Below are the code and all the weights of a small trained network. Each question names an input and a class and asks about switching units off, where a switched-off unit gives its printed mean instead of its output.

import numpy as np


def w(rows, s, z=0):
    codes = np.array(rows[::2]) - 128.0
    scale = np.full(codes.shape[1], s)
    scale[-1] = z or s
    return codes * scale


def norm(h):
    return h / np.sqrt((h * h).mean(-1, keepdims=True) + 1e-5)


def f(y):
    return y / 2 * (1 + np.tanh(0.7978845608 * (y + 0.044715 * y**3)))


def log_softmax(a):
    a = a - a.max(-1, keepdims=True)
    return a - np.log(np.exp(a).sum(-1, keepdims=True))


def net(x, mask):
    res = np.array(x, float).reshape(1, 8) / 4 @ E
    u = 0
    for l in range(4):
        y = f(norm(res) @ A[l][:, :-1].T + A[l][:, -1])
        res = res + np.where(mask[u : u + 10], y, B[l][:, -1]) @ B[l][:, :-1]
        u += 10
    return log_softmax(norm(res)[-1] @ U[:, :-1].T + U[:, -1])


A, B = {}, {}
E = w([
[126,119,121,130,134,132,132],'x0',
[4,123,163,111,41,209,160],'x1',
[132,128,129,131,121,129,124],'x2',
[103,36,132,114,54,3,131],'x3',
[127,127,129,125,133,128,133],'x4',
[130,144,134,120,120,121,125],'x5',
[121,120,125,131,140,130,129],'x6',
[101,183,228,254,123,86,207],'x7',
],0.0043)
A[0] = w([
[172,156,77,35,156,253,84,165],'0.n0',
[154,70,128,120,180,143,164,160],'0.n1',
[163,121,122,115,101,115,192,7],'0.n2',
[137,225,157,173,185,206,137,117],'0.n3',
[181,144,157,120,119,126,108,136],'0.n4',
[50,146,121,113,109,184,123,176],'0.n5',
[128,53,78,19,100,115,45,119],'0.n6',
[51,107,151,93,59,210,141,139],'0.n7',
[130,115,186,108,175,132,131,114],'0.n8',
[97,98,138,86,163,133,148,138],'0.n9',
],0.0065,0.0019)
B[0] = w([
[39,124,201,125,180,109,26,255],'0.n0',
[117,234,102,79,101,85,120,145],'0.n1',
[127,66,155,159,138,135,82,115],'0.n2',
[227,119,103,124,132,176,181,214],'0.n3',
[102,168,94,116,178,140,145,142],'0.n4',
[166,107,188,148,66,177,118,177],'0.n5',
[255,140,122,89,93,156,214,251],'0.n6',
[25,144,59,113,83,158,130,210],'0.n7',
[148,138,84,171,112,138,89,128],'0.n8',
[167,202,153,100,68,110,117,133],'0.n9',
],0.0085,0.0052)
A[1] = w([
[134,138,116,80,171,187,131,114],'1.n0',
[90,145,147,91,152,107,166,106],'1.n1',
[106,112,37,68,128,119,129,34],'1.n2',
[131,134,103,170,185,2,93,4],'1.n3',
[167,78,202,117,188,93,131,131],'1.n4',
[84,150,201,188,186,140,63,42],'1.n5',
[47,175,124,73,180,118,18,85],'1.n6',
[216,174,120,109,205,109,109,103],'1.n7',
[100,125,92,133,162,196,148,103],'1.n8',
[69,155,117,140,94,90,107,65],'1.n9',
],0.0085,0.0016)
B[1] = w([
[101,165,114,209,20,69,98,172],'1.n0',
[162,88,133,184,90,118,98,126],'1.n1',
[183,91,130,76,80,154,147,137],'1.n2',
[178,223,216,116,5,165,51,194],'1.n3',
[168,221,118,132,104,19,54,177],'1.n4',
[156,100,65,2,59,70,183,168],'1.n5',
[193,1,169,189,155,157,22,194],'1.n6',
[59,77,51,139,216,47,198,255],'1.n7',
[156,240,185,58,141,126,92,145],'1.n8',
[200,66,155,160,172,66,163,139],'1.n9',
],0.0076,0.0064)
A[2] = w([
[64,47,143,175,127,79,164,73],'2.n0',
[158,200,211,155,101,183,82,92],'2.n1',
[158,146,98,116,171,100,194,124],'2.n2',
[162,81,160,113,129,217,150,110],'2.n3',
[175,63,159,99,118,106,101,118],'2.n4',
[19,120,184,153,91,120,118,39],'2.n5',
[93,115,109,135,156,142,48,71],'2.n6',
[172,76,146,216,242,83,94,126],'2.n7',
[57,254,53,177,175,184,173,82],'2.n8',
[184,163,147,113,68,198,166,3],'2.n9',
],0.0084,0.0012)
B[2] = w([
[90,107,200,68,177,105,132,164],'2.n0',
[141,109,139,201,79,95,82,217],'2.n1',
[242,93,84,131,158,163,127,223],'2.n2',
[86,104,125,188,63,120,128,169],'2.n3',
[107,207,130,140,157,153,156,204],'2.n4',
[190,122,141,118,236,89,128,194],'2.n5',
[101,82,98,144,140,161,109,161],'2.n6',
[34,220,86,105,99,84,163,252],'2.n7',
[95,185,139,199,146,195,226,209],'2.n8',
[10,169,145,124,96,97,64,203],'2.n9',
],0.011,0.0042)
A[3] = w([
[151,181,96,112,90,198,114,109],'3.n0',
[128,95,155,164,41,182,181,124],'3.n1',
[138,39,173,247,118,254,81,56],'3.n2',
[122,71,204,77,248,103,138,14],'3.n3',
[112,163,54,164,75,161,96,78],'3.n4',
[98,65,134,71,32,211,94,52],'3.n5',
[50,126,73,109,171,138,22,63],'3.n6',
[51,66,130,173,76,118,33,88],'3.n7',
[242,26,74,134,181,105,116,8],'3.n8',
[111,125,84,122,143,28,173,52],'3.n9',
],0.0087,0.0013)
B[3] = w([
[105,101,129,148,170,89,172,157],'3.n0',
[37,170,112,86,116,96,80,180],'3.n1',
[171,71,204,128,128,213,59,210],'3.n2',
[101,92,203,107,181,59,163,178],'3.n3',
[87,98,173,89,173,130,151,191],'3.n4',
[158,40,112,170,64,120,180,207],'3.n5',
[74,108,82,145,139,102,73,218],'3.n6',
[203,162,93,114,169,134,177,254],'3.n7',
[159,167,133,9,129,147,117,204],'3.n8',
[143,81,142,129,141,199,107,223],'3.n9',
],0.015,0.0049)
U = w([
[47,120,36,118,211,105,45,247],'0',
[167,16,141,155,110,223,41,177],'1',
[232,138,71,2,144,141,149,128],'2',
[73,52,91,92,2,111,214,71],'3',
[125,211,64,183,196,174,245,164],'4',
[20,180,213,209,95,229,124,2],'5',
[196,210,173,172,54,62,85,161],'6',
[76,68,230,90,208,61,184,47],'7',
],0.0096,0.00096)

Each question gives the input, the list of numbers given to net, and the class t.
The units are the neurons (one row each of A and B). Each row of codes is followed by its name. A weight is (code - 128) times the scale printed after its matrix; where a second scale follows, it is the last column's (A, B and U).
mask holds one flag per neuron, layer by layer. A switched-off neuron (its flag False) gives its mean, the last column of its row in B, instead of its output. The means were averaged over made-up inputs and are rounded, as every weight is.
A unit's drop is (log p(t) with every unit on - log p(t) with that unit switched off) / (log p(t) with every unit on - log p(t) with every unit switched off).
The circuit of an input: a set's keep is (log p(t) with only the set's units on - log p(t) with every unit switched off) / (log p(t) with every unit on - log p(t) with every unit switched off). Starting from the 12 units with the biggest drops (on a tie, the unit counted first), units are removed one at a time, each time the one whose removal leaves the highest keep (on an exact tie, the one counted first), for as long as the keep stays at least 0.8.
circuit, biggest first: the units of the circuit, biggest drop first
most important unit: the unit with the biggest drop
top k neurons: the k neurons with the biggest drops, biggest first
top k neurons in layer l: the k neurons of layer l with the biggest drops, biggest first
drop of u: that unit's drop, to one decimal
input [-5,8,-8,6,-5,8,3,1], class 7: circuit, biggest first : [2.n5]
input [7,-1,8,8,0,-1,7,-5], class 2: top 3 neurons : [0.n6 0.n7 1.n3]
input [6,-4,-2,3,-5,3,0,1], class 6: circuit, biggest first : [1.n3 0.n3]
input [4,0,4,1,3,8,-1,1], class 6: top 2 neurons : [0.n6 0.n7]
input [2,0,5,-2,5,2,-1,-1], class 0: circuit, biggest first : [0.n0 3.n6]
input [7,2,3,-8,8,3,-8,-6], class 1: circuit, biggest first : [0.n0 1.n6]
input [-1,2,-1,-4,7,-7,4,-4], class 1: circuit, biggest first : [0.n0 1.n6]
input [-7,-7,5,-1,3,-7,-2,4], class 4: top 2 neurons in layer 0 : [0.n0 0.n6]
input [-6,-4,-8,2,3,-3,-5,8], class 6: top 2 neurons : [1.n3 0.n6]
input [-3,8,-8,2,8,-3,1,5], class 7: top 2 neurons in layer 0 : [0.n6 0.n3]
input [6,0,5,8,-1,-3,-5,6], class 6: top 4 neurons : [1.n3 0.n7 1.n7 0.n5]
input [6,-3,3,5,-1,-4,-6,1], class 6: top 3 neurons : [0.n3 1.n3 0.n6]
input [-8,0,0,-1,3,-4,-8,-7], class 0: top 2 neurons : [0.n0 0.n6]
input [-7,-8,-5,6,-8,-5,-6,1], class 6: circuit, biggest first : [1.n3]
input [3,-4,0,0,2,-2,3,3], class 4: top 3 neurons : [0.n0 1.n7 0.n7]
input [-6,3,4,0,5,6,-3,0], class 1: top 2 neurons : [2.n7 1.n7]
input [-3,-6,4,-2,-8,-5,-8,1], class 4: top 2 neurons : [0.n0 1.n7]
input [1,7,6,-3,6,4,6,0], class 1: top 3 neurons : [0.n6 3.n2 1.n7]
input [3,0,7,-7,-6,7,1,-4], class 0: top 2 neurons : [0.n0 1.n3]
input [-2,4,-2,-5,1,-3,-7,-2], class 1: most important unit : 0.n0
input [6,-2,3,-1,7,-2,7,-3], class 0: top 2 neurons : [0.n0 2.n7]
input [7,-3,-2,-4,8,5,-8,1], class 4: top 2 neurons : [0.n3 2.n8]
input [-1,7,3,-1,-3,5,5,-6], class 1: top 2 neurons : [0.n0 3.n2]
input [-8,4,-7,-5,4,3,3,-2], class 1: drop of 0.n0 : 1.4
input [6,-5,0,4,4,1,-3,3], class 6: drop of 1.n3 : 1.5
input [4,-1,0,-5,-1,4,-4,-2], class 0: drop of 0.n0 : 2.1
input [6,2,-6,-1,-3,5,-3,-7], class 1: drop of 0.n0 : 2.5
input [2,8,-7,6,-8,-1,-2,3], class 7: most important unit : 2.n5
